Below are the code and all the weights of a small trained network. Each question names an input and a class and asks about switching units off, where a switched-off unit gives its printed mean instead of its output.

import numpy as np


def w(rows, s, z=0):
    codes = np.array(rows[::2]) - 128.0
    scale = np.full(codes.shape[1], s)
    scale[-1] = z or s
    return codes * scale


def norm(h):
    return h / np.sqrt((h * h).mean(-1, keepdims=True) + 1e-5)


def f(y):
    return np.maximum(y, 0)


def log_softmax(a):
    a = a - a.max(-1, keepdims=True)
    return a - np.log(np.exp(a).sum(-1, keepdims=True))


def net(x, mask):
    res = np.array(x, float).reshape(1, 8) / 4 @ E
    u = 0
    for l in range(3):
        y = f(norm(res) @ A[l][:, :-1].T + A[l][:, -1])
        res = res + np.where(mask[u : u + 9], y, B[l][:, -1]) @ B[l][:, :-1]
        u += 9
    return log_softmax(norm(res)[-1] @ U[:, :-1].T + U[:, -1])


A, B = {}, {}
E = w([
[127,128,128,127,126],'x0',
[254,90,102,145,152],'x1',
[128,127,129,126,126],'x2',
[128,127,130,130,127],'x3',
[72,64,171,207,225],'x4',
[128,132,125,130,131],'x5',
[129,127,125,128,129],'x6',
[86,99,24,177,111],'x7',
],0.0033)
A[0] = w([
[82,196,136,108,36,123],'L0N0',
[166,192,243,59,185,117],'L0N1',
[132,152,126,145,97,2],'L0N2',
[86,206,148,155,39,142],'L0N3',
[167,179,206,67,161,88],'L0N4',
[107,71,21,120,107,104],'L0N5',
[226,79,114,101,158,74],'L0N6',
[133,55,4,113,107,124],'L0N7',
[30,133,72,201,55,125],'L0N8',
],0.0046,0.0071)
B[0] = w([
[171,13,72,133,149,229],'L0N0',
[53,163,141,219,27,246],'L0N1',
[116,2,101,178,177,128],'L0N2',
[116,83,138,36,161,236],'L0N3',
[105,170,142,219,25,184],'L0N4',
[108,159,160,181,63,199],'L0N5',
[254,189,113,121,200,170],'L0N6',
[132,185,164,196,61,238],'L0N7',
[120,229,235,140,114,251],'L0N8',
],0.0058,0.0027)
A[1] = w([
[38,111,146,149,168,133],'L1N0',
[61,149,92,64,92,129],'L1N1',
[75,104,135,135,214,4],'L1N2',
[126,154,157,195,135,165],'L1N3',
[220,177,45,116,77,150],'L1N4',
[107,133,128,144,253,102],'L1N5',
[32,86,129,46,150,58],'L1N6',
[138,169,70,7,89,5],'L1N7',
[217,127,83,140,118,66],'L1N8',
],0.0059,0.0028)
B[1] = w([
[165,84,75,68,159,226],'L1N0',
[114,151,167,127,206,188],'L1N1',
[241,52,59,127,81,155],'L1N2',
[142,95,116,101,114,252],'L1N3',
[96,49,109,119,170,247],'L1N4',
[163,113,112,90,63,175],'L1N5',
[88,203,209,55,214,176],'L1N6',
[153,2,94,175,122,165],'L1N7',
[113,171,162,107,199,185],'L1N8',
],0.0064,0.0038)
A[2] = w([
[223,164,90,207,227,96],'L2N0',
[65,202,39,194,126,74],'L2N1',
[161,255,144,137,25,52],'L2N2',
[109,55,131,106,109,230],'L2N3',
[120,140,213,168,126,23],'L2N4',
[127,29,111,152,138,23],'L2N5',
[84,176,135,208,67,147],'L2N6',
[150,147,60,172,203,196],'L2N7',
[106,210,134,65,170,5],'L2N8',
],0.0067,0.002)
B[2] = w([
[38,172,184,59,202,230],'L2N0',
[169,213,179,163,12,168],'L2N1',
[82,155,100,244,33,209],'L2N2',
[189,126,70,158,114,255],'L2N3',
[139,161,60,190,37,174],'L2N4',
[218,87,58,126,81,220],'L2N5',
[148,190,187,255,44,238],'L2N6',
[38,145,161,87,124,200],'L2N7',
[109,173,151,118,223,166],'L2N8',
],0.0068,0.0038)
U = w([
[85,252,216,254,2,151],'0',
[38,207,223,30,243,189],'1',
[243,3,15,84,98,2],'2',
],0.0087,0.0024)

Each question gives the input, the list of numbers given to net, and the class t.
The units are the neurons (one row each of A and B). Each row of codes is followed by its name. A weight is (code - 128) times the scale printed after its matrix; where a second scale follows, it is the last column's (A, B and U).
mask holds one flag per neuron, layer by layer. A switched-off neuron (its flag False) gives its mean, the last column of its row in B, instead of its output. The means were averaged over made-up inputs and are rounded, as every weight is.
A unit's drop is (log p(t) with every unit on - log p(t) with that unit switched off) / (log p(t) with every unit on - log p(t) with every unit switched off).
most important unit: the unit with the biggest drop
top k neurons: the k neurons with the biggest drops, biggest first
top k neurons in layer l: the k neurons of layer l with the biggest drops, biggest first
drop when u is switched off: that unit's drop, to one decimal
input [-5,8,8,3,4,-6,-5,3], class 1: most important unit -> L2N0
input [-8,-6,-8,-4,8,-8,-7,6], class 2: top 3 neurons -> [L1N0 L0N1 L1N2]
input [3,5,8,6,5,8,-2,4], class 1: top 4 neurons -> [L2N0 L0N1 L1N4 L0N3]
input [2,3,5,-7,2,-2,-7,-2], class 1: top 4 neurons in layer 0 -> [L0N6 L0N8 L0N7 L0N5]
input [7,2,4,8,-7,-7,-5,-6], class 2: top 3 neurons -> [L0N8 L1N4 L0N7]
input [-8,7,4,-3,7,8,0,0], class 1: top 2 neurons -> [L2N0 L0N6]
input [-5,-4,0,7,-1,8,-2,3], class 1: top 3 neurons -> [L0N3 L0N1 L0N0]
input [7,7,-4,0,-7,5,-5,5], class 1: top 2 neurons -> [L1N8 L2N0]
input [-2,-7,4,4,-3,-6,-3,-5], class 1: top 3 neurons -> [L0N3 L0N7 L0N0]
input [-2,1,-1,8,8,-2,-8,7], class 2: top 3 neurons -> [L0N1 L1N0 L0N4]
input [-5,8,3,-5,1,-2,8,6], class 1: top 2 neurons -> [L2N0 L0N1]
input [-6,4,-5,8,-8,-1,-8,-5], class 2: top 2 neurons -> [L1N4 L0N8]
input [6,5,-6,0,7,-1,2,-1], class 2: drop when L1N5 is switched off -> 0.3
input [-5,-1,-3,-3,6,3,-8,3], class 2: drop when L0N5 is switched off -> 0.0
input [2,7,4,-5,-5,5,8,-3], class 1: drop when L0N6 is switched off -> 0.1
input [0,-5,2,0,-8,4,3,-3], class 2: top neuron -> [L1N7]
